Below is a small trained network, with its code and all its weights. Each question gives an input and a class and asks what happens when units are switched off, that is, made to give their printed mean instead of their output.

import numpy as np


def w(rows, s, z=0):
    codes = np.array(rows[::2]) - 128.0
    scale = np.full(codes.shape[1], s)
    scale[-1] = z or s
    return codes * scale


def f(y):
    return y / 2 * (1 + np.tanh(0.7978845608 * (y + 0.044715 * y**3)))


def log_softmax(a):
    a = a - a.max(-1, keepdims=True)
    return a - np.log(np.exp(a).sum(-1, keepdims=True))


def net(x, mask):
    res = np.array(x, float).reshape(1, 4) / 4 @ E
    y = f(res @ A[0][:, :-1].T + A[0][:, -1])
    res = res + np.where(mask, y, B[0][:, -1]) @ B[0][:, :-1]
    return log_softmax(res[-1] @ U[:, :-1].T + U[:, -1])


A, B = {}, {}
E = w([
[210,155,136,162,208],'x0',
[141,104,7,157,129],'x1',
[51,95,143,173,229],'x2',
[128,128,127,129,128],'x3',
],0.013)
A[0] = w([
[20,119,93,126,121,95],'n0',
[148,142,218,103,125,226],'n1',
[78,124,212,111,151,119],'n2',
[94,141,187,135,135,125],'n3',
[162,142,199,115,126,145],'n4',
[179,144,157,102,25,1],'n5',
[167,130,243,109,120,32],'n6',
[167,144,135,108,79,235],'n7',
[158,131,155,137,170,6],'n8',
[190,134,159,149,186,38],'n9',
[252,149,123,128,128,102],'n10',
[130,160,139,147,93,158],'n11',
[78,114,97,123,59,12],'n12',
[153,139,181,130,119,74],'n13',
[74,123,110,150,204,56],'n14',
],0.02,0.0098)
B[0] = w([
[102,131,210,161,94,204],'n0',
[31,120,152,133,79,249],'n1',
[221,134,188,185,122,217],'n2',
[189,130,177,164,137,186],'n3',
[82,111,108,84,108,208],'n4',
[21,128,181,144,79,229],'n5',
[161,128,22,87,172,216],'n6',
[131,130,52,103,164,241],'n7',
[64,113,132,125,84,153],'n8',
[31,134,98,104,101,199],'n9',
[252,130,167,147,185,248],'n10',
[138,118,101,119,131,165],'n11',
[129,122,26,71,171,184],'n12',
[112,146,79,131,147,165],'n13',
[80,125,35,68,119,205],'n14',
],0.025,0.017)
U = w([
[100,130,143,128,91,166],'0',
[173,143,45,81,176,179],'1',
[254,143,193,186,174,9],'2',
],0.012,0.0015)

Each question gives the input, the list of numbers given to net, and the class t.
The units are the neurons (one row each of A and B). Each row of codes is followed by its name. A weight is (code - 128) times the scale printed after its matrix; where a second scale follows, it is the last column's (A, B and U).
mask holds one flag per neuron, in row order. A switched-off neuron (its flag False) gives its mean, the last column of its row in B, instead of its output. The means were averaged over made-up inputs and are rounded, as every weight is.
A unit's drop is (log p(t) with every unit on - log p(t) with that unit switched off) / (log p(t) with every unit on - log p(t) with every unit switched off).
The circuit of an input: a set's keep is (log p(t) with only the set's units on - log p(t) with every unit switched off) / (log p(t) with every unit on - log p(t) with every unit switched off). Starting from the 12 units with the biggest drops (on a tie, the unit counted first), units are removed one at a time, each time the one whose removal leaves the highest keep (on an exact tie, the one counted first), for as long as the keep stays at least 0.8.
units of the circuit, in order: the units of the circuit, biggest drop first
most important unit: the unit with the biggest drop
k most important neurons: the k neurons with the biggest drops, biggest first
drop of u: that unit's drop, to one decimal
input [-3,2,3,5], class 0: 2 most important neurons : n10, n0
input [-1,2,3,-3], class 0: 4 most important neurons : n10, n6, n7, n12
input [-3,5,5,0], class 0: most important unit : n0
input [4,-1,6,6], class 0: 4 most important neurons : n6, n7, n10, n12
input [-1,-5,8,2], class 2: 2 most important neurons : n2, n3
input [0,8,7,5], class 0: 2 most important neurons : n0, n6
input [-1,0,4,-3], class 2: 3 most important neurons : n1, n5, n9
input [0,-1,6,-7], class 2: 2 most important neurons : n2, n5
input [1,1,-1,7], class 2: 2 most important neurons : n14, n6
input [0,8,7,1], class 0: 3 most important neurons : n0, n6, n7
input [7,-4,2,-5], class 0: 2 most important neurons : n1, n7
input [2,-8,-2,4], class 1: 4 most important neurons : n6, n0, n13, n7
input [-3,0,2,0], class 2: 3 most important neurons : n1, n5, n9
input [-3,8,3,-1], class 0: units of the circuit, in order : n0
input [1,0,1,-7], class 0: 2 most important neurons : n10, n6
input [3,-1,2,-5], class 0: 3 most important neurons : n6, n7, n10
input [8,0,6,-2], class 0: drop of n12 : 0.1
input [8,3,-6,8], class 2: drop of n10 : 1.7
input [-7,-5,3,-7], class 2: drop of n2 : 0.3
input [-2,0,-5,-7], class 0: drop of n5 : 7.5
input [-4,-3,6,-2], class 2: units of the circuit, in order : n2
